Below are the code and all the weights of a small trained network. Each question names an input and a class and asks about switching units off, where a switched-off unit gives its printed mean instead of its output.

import numpy as np


def w(rows, s, z=0):
    codes = np.array(rows[::2]) - 128.0
    scale = np.full(codes.shape[1], s)
    scale[-1] = z or s
    return codes * scale


def f(y):
    return np.maximum(y, 0)


def log_softmax(a):
    a = a - a.max(-1, keepdims=True)
    return a - np.log(np.exp(a).sum(-1, keepdims=True))


def net(x, mask):
    res = np.array(x, float).reshape(1, 7) / 4 @ E
    y = f(res @ A[0][:, :-1].T + A[0][:, -1])
    res = res + np.where(mask, y, B[0][:, -1]) @ B[0][:, :-1]
    return log_softmax(res[-1] @ U[:, :-1].T + U[:, -1])


A, B = {}, {}
E = w([
[77,90,147,70,31,201],'x0',
[79,77,135,113,252,120],'x1',
[151,232,79,97,114,129],'x2',
[173,53,146,17,98,133],'x3',
[145,134,202,152,38,104],'x4',
[111,97,175,101,107,59],'x5',
[109,169,51,127,99,53],'x6',
],0.011)
A[0] = w([
[163,85,149,77,47,146,119],'n1',
[60,180,101,165,164,109,118],'n2',
[21,81,184,133,125,106,162],'n3',
[150,134,137,159,176,215,117],'n4',
[128,116,108,97,178,110,1],'n5',
[200,105,97,29,172,110,154],'n6',
[173,96,154,40,80,158,96],'n7',
[123,147,82,205,213,123,136],'n8',
[152,114,161,136,123,216,81],'n9',
[162,109,141,161,158,202,105],'n10',
[87,112,109,167,167,147,82],'n11',
[62,57,215,118,143,129,128],'n12',
[156,90,105,136,71,180,88],'n13',
[63,100,182,124,165,79,111],'n14',
[228,172,151,163,125,124,179],'n15',
[253,125,149,152,117,68,133],'n16',
[170,107,134,48,111,151,113],'n17',
[62,166,105,104,140,107,99],'n18',
[159,84,130,107,121,178,78],'n19',
[67,231,131,124,74,156,120],'n20',
[134,87,96,111,78,237,181],'n21',
[187,120,81,74,202,122,128],'n22',
[100,123,161,125,73,148,88],'n23',
[174,44,136,65,38,145,85],'n24',
[210,114,138,69,104,151,175],'n25',
],0.014,0.0087)
B[0] = w([
[146,176,152,132,161,164,234],'n1',
[210,135,126,141,167,131,204],'n2',
[166,44,127,110,147,151,214],'n3',
[37,90,158,217,130,191,185],'n4',
[126,146,132,87,189,181,147],'n5',
[98,192,84,105,122,191,213],'n6',
[114,188,181,168,142,141,229],'n7',
[163,185,167,171,228,164,241],'n8',
[57,110,73,121,117,165,181],'n9',
[47,98,104,154,137,151,175],'n10',
[66,107,130,155,132,152,168],'n11',
[174,72,131,98,86,175,230],'n12',
[179,129,137,131,173,207,178],'n13',
[151,73,161,100,117,204,190],'n14',
[65,80,199,160,65,127,218],'n15',
[35,140,164,182,82,120,213],'n16',
[135,155,114,139,120,185,202],'n17',
[195,133,116,120,109,173,162],'n18',
[156,106,97,110,131,132,173],'n19',
[250,137,123,81,80,137,206],'n20',
[43,158,151,150,111,199,231],'n21',
[184,171,65,47,108,129,197],'n22',
[183,160,99,101,138,139,176],'n23',
[95,194,201,186,159,138,248],'n24',
[58,151,143,169,129,139,219],'n25',
],0.013,0.016)
U = w([
[145,191,124,124,126,136,166],'0',
[89,125,156,191,184,136,129],'1',
[144,116,138,95,184,147,92],'2',
[80,106,60,98,117,143,130],'3',
[126,68,155,128,54,127,85],'4',
[110,118,158,163,76,55,66],'5',
[18,29,62,6,133,5,7],'6',
[178,161,77,117,175,108,191],'7',
],0.015,0.016)

Each question gives the input, the list of numbers given to net, and the class t.
The units are the neurons (one row each of A and B). Each row of codes is followed by its name. A weight is (code - 128) times the scale printed after its matrix; where a second scale follows, it is the last column's (A, B and U).
mask holds one flag per neuron, in row order. A switched-off neuron (its flag False) gives its mean, the last column of its row in B, instead of its output. The means were averaged over made-up inputs and are rounded, as every weight is.
A unit's drop is (log p(t) with every unit on - log p(t) with that unit switched off) / (log p(t) with every unit on - log p(t) with every unit switched off).
The circuit of an input: a set's keep is (log p(t) with only the set's units on - log p(t) with every unit switched off) / (log p(t) with every unit on - log p(t) with every unit switched off). Starting from the 12 units with the biggest drops (on a tie, the unit counted first), units are removed one at a time, each time the one whose removal leaves the highest keep (on an exact tie, the one counted first), for as long as the keep stays at least 0.8.
units of the circuit, in order: the units of the circuit, biggest drop first
unit that matters most: the unit with the biggest drop
k most important neurons: the k neurons with the biggest drops, biggest first
drop when u is switched off: that unit's drop, to one decimal
input [4,0,-8,8,-8,5,2], class 0: units of the circuit, in order => [n6]
input [7,3,-4,-1,0,-3,3], class 4: 2 most important neurons => [n8 n12]
input [6,8,1,-1,7,-8,5], class 4: units of the circuit, in order => [n8 n24]
input [7,3,5,0,-6,1,-7], class 3: units of the circuit, in order => [n8 n9]
input [-4,7,-8,-2,5,1,0], class 2: 2 most important neurons => [n8 n15]
input [4,-5,-1,1,1,2,1], class 0: 4 most important neurons => [n4 n23 n20 n15]
input [1,-8,-2,-6,7,-3,-3], class 4: units of the circuit, in order => [n15 n8]
input [-6,-3,0,-5,-7,-5,4], class 7: 4 most important neurons => [n22 n2 n24 n21]
input [-8,-1,8,2,-5,-2,-4], class 0: 3 most important neurons => [n22 n6 n24]
input [8,-1,4,8,-2,8,-8], class 1: 2 most important neurons => [n24 n25]
input [-6,-8,5,2,-2,-2,-1], class 5: drop when n15 is switched off => 0.3
input [-2,6,1,7,-4,6,-5], class 2: drop when n2 is switched off => 0.0
input [-4,-2,7,-6,8,1,4], class 5: 2 most important neurons => [n15 n16]
input [8,5,8,-3,5,4,-1], class 0: unit that matters most => n15
input [4,-5,3,-5,1,4,7], class 7: drop when n20 is switched off => 0.1
input [-5,-5,-4,3,6,-5,2], class 5: 2 most important neurons => [n8 n15]
